Below is a small trained network, with its code and all its weights. Each question gives an input and a class and asks what happens when units are switched off, that is, made to give their printed mean instead of their output.

import numpy as np


def w(rows, s, z=0):
    codes = np.array(rows[::2]) - 128.0
    scale = np.full(codes.shape[1], s)
    scale[-1] = z or s
    return codes * scale


def f(y):
    return np.maximum(y, 0)


def log_softmax(a):
    a = a - a.max(-1, keepdims=True)
    return a - np.log(np.exp(a).sum(-1, keepdims=True))


def net(x, mask):
    res = np.array(x, float).reshape(1, 8) / 4 @ E
    y = f(res @ A[0][:, :-1].T + A[0][:, -1])
    res = res + np.where(mask, y, B[0][:, -1]) @ B[0][:, :-1]
    return log_softmax(res[-1] @ U[:, :-1].T + U[:, -1])


A, B = {}, {}
E = w([
[127,140,143,127,146,113,118,127],'x0',
[120,98,129,142,135,138,128,119],'x1',
[138,124,127,113,137,98,160,155],'x2',
[138,151,125,106,122,119,127,139],'x3',
[202,105,159,139,147,245,117,157],'x4',
[221,108,142,147,140,108,172,41],'x5',
[148,139,140,89,65,158,27,106],'x6',
[122,122,48,121,211,104,45,122],'x7',
],0.013)
A[0] = w([
[157,88,114,100,133,80,154,9,109],'n0',
[166,130,102,145,177,123,94,123,180],'n1',
[187,146,92,111,207,129,97,147,88],'n2',
[162,133,78,129,148,159,121,137,85],'n3',
[75,98,123,137,164,141,168,86,102],'n4',
[213,113,216,183,91,139,165,126,83],'n5',
[75,133,204,134,57,128,161,139,186],'n6',
[89,73,181,102,175,212,116,234,104],'n7',
[150,126,121,112,186,205,114,178,251],'n8',
[180,120,189,127,112,162,161,114,122],'n9',
[95,120,80,115,163,102,79,147,154],'n10',
[100,111,115,107,176,95,122,127,121],'n11',
[169,118,120,168,138,151,105,193,1],'n12',
],0.011,0.0049)
B[0] = w([
[193,165,201,84,94,148,204,38,224],'n0',
[102,165,123,102,2,157,151,67,185],'n1',
[138,120,205,50,109,74,182,130,184],'n2',
[116,121,172,102,142,132,212,103,155],'n3',
[88,161,151,169,107,125,110,93,177],'n4',
[115,97,58,189,235,42,26,181,246],'n5',
[176,193,237,25,65,224,181,65,227],'n6',
[134,158,159,104,106,146,146,17,225],'n7',
[146,142,193,136,174,131,167,165,223],'n8',
[119,102,102,212,181,83,80,250,215],'n9',
[98,69,32,169,133,66,109,130,214],'n10',
[111,110,76,82,137,140,149,144,180],'n11',
[78,170,82,117,62,161,239,62,155],'n12',
],0.0075,0.013)
U = w([
[128,134,127,59,98,142,205,51,115],'0',
[254,128,209,137,148,160,204,76,17],'1',
[128,92,1,197,204,66,69,207,246],'2',
],0.0071,0.0013)

Each question gives the input, the list of numbers given to net, and the class t.
The units are the neurons (one row each of A and B). Each row of codes is followed by its name. A weight is (code - 128) times the scale printed after its matrix; where a second scale follows, it is the last column's (A, B and U).
mask holds one flag per neuron, in row order. A switched-off neuron (its flag False) gives its mean, the last column of its row in B, instead of its output. The means were averaged over made-up inputs and are rounded, as every weight is.
A unit's drop is (log p(t) with every unit on - log p(t) with that unit switched off) / (log p(t) with every unit on - log p(t) with every unit switched off).
The circuit of an input: a set's keep is (log p(t) with only the set's units on - log p(t) with every unit switched off) / (log p(t) with every unit on - log p(t) with every unit switched off). Starting from the 12 units with the biggest drops (on a tie, the unit counted first), units are removed one at a time, each time the one whose removal leaves the highest keep (on an exact tie, the one counted first), for as long as the keep stays at least 0.8.
units of the circuit, in order: the units of the circuit, biggest drop first
unit that matters most: the unit with the biggest drop
k most important neurons: the k neurons with the biggest drops, biggest first
drop when u is switched off: that unit's drop, to one decimal
input [-3,-3,6,7,8,3,-5,-2], class 2: unit that matters most => n5
input [-4,-4,5,-1,3,6,3,-8], class 2: 2 most important neurons => n5, n9
input [4,-2,6,-8,-2,7,-7,5], class 0: units of the circuit, in order => n1, n11
input [-4,5,-1,7,1,-1,2,7], class 0: 4 most important neurons => n5, n9, n1, n2
input [-5,-7,-8,-7,2,1,1,-2], class 2: units of the circuit, in order => n0, n7, n9
input [-8,8,-5,3,2,8,0,0], class 2: 4 most important neurons => n5, n6, n9, n7
input [-7,0,0,-1,1,-3,-8,5], class 0: 2 most important neurons => n5, n9
input [1,5,-2,5,-1,0,8,2], class 2: 3 most important neurons => n6, n0, n7
input [4,-2,-4,1,-6,-5,5,1], class 2: 3 most important neurons => n0, n10, n7
input [3,4,4,-2,-8,3,-6,6], class 0: 2 most important neurons => n0, n5
input [3,-7,-2,-3,0,-2,7,4], class 2: 2 most important neurons => n6, n0
input [-7,1,5,-2,-4,1,-5,7], class 0: drop when n10 is switched off => -0.1
input [-8,7,-6,1,7,8,1,-2], class 2: drop when n5 is switched off => 0.5
input [6,6,-8,-3,6,-7,6,3], class 0: units of the circuit, in order => n12
input [-7,2,-3,6,7,7,-7,-5], class 2: drop when n5 is switched off => 0.4
input [3,3,-3,1,8,2,4,-8], class 2: drop when n9 is switched off => 0.4
